Small tables with named rows and columns. After each table, cells are looked up by row and column.

Table vomak
|  | mozofat | nebus | mefuniv | sava | nuvez | gilumir | rutev |
|---|---|---|---|---|---|---|---|
| lepetu | 5.515 | 8.713 | 7.416 | 6.545 | 8.174 | 5.712 | 5.590 |
| dav | 7.675 | 5.435 | 7.964 | 8.226 | 7.078 | 8.800 | 9.008 |
| kolavo | 5.140 | 7.737 | 6.462 | 8.370 | 5.022 | 5.024 | 5.768 |
| samot | 5.712 | 7.005 | 6.332 | 7.121 | 8.017 | 5.081 | 8.325 |
| nukobe | 6.113 | 6.590 | 5.283 | 5.839 | 7.729 | 7.364 | 6.663 |
| pelu | 6.801 | 5.216 | 4.392 | 9.027 | 5.645 | 5.334 | 5.143 |
| gefotok | 5.655 | 9.505 | 6.703 | 7.553 | 4.289 | 5.840 | 8.372 |
| gegad | 6.907 | 5.610 | 7.930 | 3.877 | 5.080 | 4.784 | 4.521 |
| vad | 7.466 | 5.477 | 2.437 | 5.689 | 6.804 | 6.080 | 7.202 |
| vufidu | 6.117 | 8.168 | 5.285 | 5.885 | 8.539 | 8.139 | 5.898 |
| gevod | 5.326 | 6.505 | 4.742 | 8.640 | 4.368 | 6.416 | 3.744 |
| nof | 5.824 | 7.957 | 5.722 | 6.435 | 5.367 | 7.344 | 6.304 |
| segek | 5.955 | 5.048 | 6.393 | 5.973 | 9.142 | 6.400 | 5.538 |

What is the gilumir of dav in vomak? 8.800
What is the mefuniv of dav in vomak? 7.964
What is the nebus of dav in vomak? 5.435
What is the nuvez of gevod in vomak? 4.368
What is the mefuniv of vufidu in vomak? 5.285
What is the mefuniv of kolavo in vomak? 6.462
What is the mefuniv of gevod in vomak? 4.742
What is the mefuniv of gefotok in vomak? 6.703
What is the nebus of kolavo in vomak? 7.737
What is the nuvez of pelu in vomak? 5.645
What is the rutev of segek in vomak? 5.538
What is the nebus of vufidu in vomak? 8.168
Which row has the largest rutev? dav

relob:
columns: ped, fes, mafin, vum, kipagez
deranep: [6.80, 2.90, 9.93, 5.50, 4.36]
zabaga: [4.59, 2.39, 8.41, 4.67, 3.86]
zalo: [4.59, 7.19, 3.15, 4.81, 7.04]
lotive: [7.76, 9.16, 7.98, 8.05, 8.11]

ped of lotive is 7.76
kipagez of deranep is 4.36
fes of zabaga is 2.39
fes of deranep is 2.90
ped of zabaga is 4.59
fes of zalo is 7.19
vum of zabaga is 4.67
kipagez of zabaga is 3.86

rim:
	temaz	vup	tufo	tava	gos	gon
nubupu	7235	6032	6065	7152	5473	4795
ged	5440	2092	5058	5595	4993	4575
retog	6170	6399	5236	5957	4746	4616
rimav	3995	2139	4037	4095	3582	4617
vus	5715	9622	4801	5661	4211	4654
luseri	2497	2819	3256	2629	3240	4527
ropeda	6156	4912	5215	6603	4726	4578

gos of rimav = 3582
gon of vus = 4654
vup of ged = 2092
gos of ged = 4993
vup of ropeda = 4912
tufo of vus = 4801
tava of vus = 5661
vup of nubupu = 6032
gos of luseri = 3240
temaz of retog = 6170
tufo of ropeda = 5215
tava of luseri = 2629
gon of ropeda = 4578
temaz of rimav = 3995
tufo of ged = 5058
temaz of vus = 5715
tava of ropeda = 6603
temaz of ged = 5440
Which row has the largest tufo? nubupu

bam
|  | ton | vol | led | buv | pazur | sokaz | lituf | befate | fodi |
|---|---|---|---|---|---|---|---|---|---|
| nizapo | 2 | 60 | 38 | 6 | 42 | 44 | 64 | 80 | 45 |
| rutaz | 7 | 33 | 45 | 16 | 38 | 33 | 67 | 61 | 48 |
| poki | 9 | 36 | 46 | 18 | 38 | 33 | 66 | 60 | 49 |

What is the befate of nizapo in bam?
80
What is the buv of nizapo in bam?
6
What is the fodi of poki in bam?
49
What is the lituf of poki in bam?
66
What is the led of poki in bam?
46
What is the ton of nizapo in bam?
2
What is the vol of rutaz in bam?
33
What is the vol of nizapo in bam?
60
Which row has the largest sokaz? nizapo

des:
,sur,zov,gesep,zuvukes
telave,104,31,98,150
tadavor,76,149,239,58
kupi,103,43,57,173
kuvedo,109,47,137,115
bup,214,206,120,122
fid,123,88,129,102
bine,148,184,237,138
didun,79,13,13,173

bine, zov -> 184
fid, gesep -> 129
didun, sur -> 79
telave, zuvukes -> 150
tadavor, gesep -> 239
tadavor, sur -> 76
bup, zov -> 206
kupi, gesep -> 57
telave, gesep -> 98
kupi, sur -> 103
kupi, zuvukes -> 173
kuvedo, sur -> 109
didun, zuvukes -> 173
bup, gesep -> 120
kuvedo, gesep -> 137
didun, gesep -> 13
telave, sur -> 104
Row with the largest zov: bup

Table nitut
|  | lum | fifamur | zeladek | pib | luk |
|---|---|---|---|---|---|
| peb | 48 | 212 | 29 | 194 | 29 |
| nos | 48 | 52 | 129 | 208 | 186 |
| fis | 48 | 59 | 157 | 214 | 130 |
| tulu | 48 | 185 | 64 | 136 | 144 |
| sefipu | 48 | 205 | 29 | 190 | 47 |

What is the luk of tulu in nitut? 144
What is the zeladek of fis in nitut? 157
What is the fifamur of sefipu in nitut? 205
What is the lum of fis in nitut? 48
What is the pib of peb in nitut? 194
What is the pib of sefipu in nitut? 190
What is the lum of peb in nitut? 48
What is the zeladek of sefipu in nitut? 29
What is the zeladek of tulu in nitut? 64
What is the fifamur of peb in nitut? 212
What is the zeladek of peb in nitut? 29
What is the lum of nos in nitut? 48
What is the pib of fis in nitut? 214
What is the fifamur of tulu in nitut? 185
What is the lum of sefipu in nitut? 48
What is the luk of sefipu in nitut? 47
What is the luk of fis in nitut? 130
What is the lum of tulu in nitut? 48

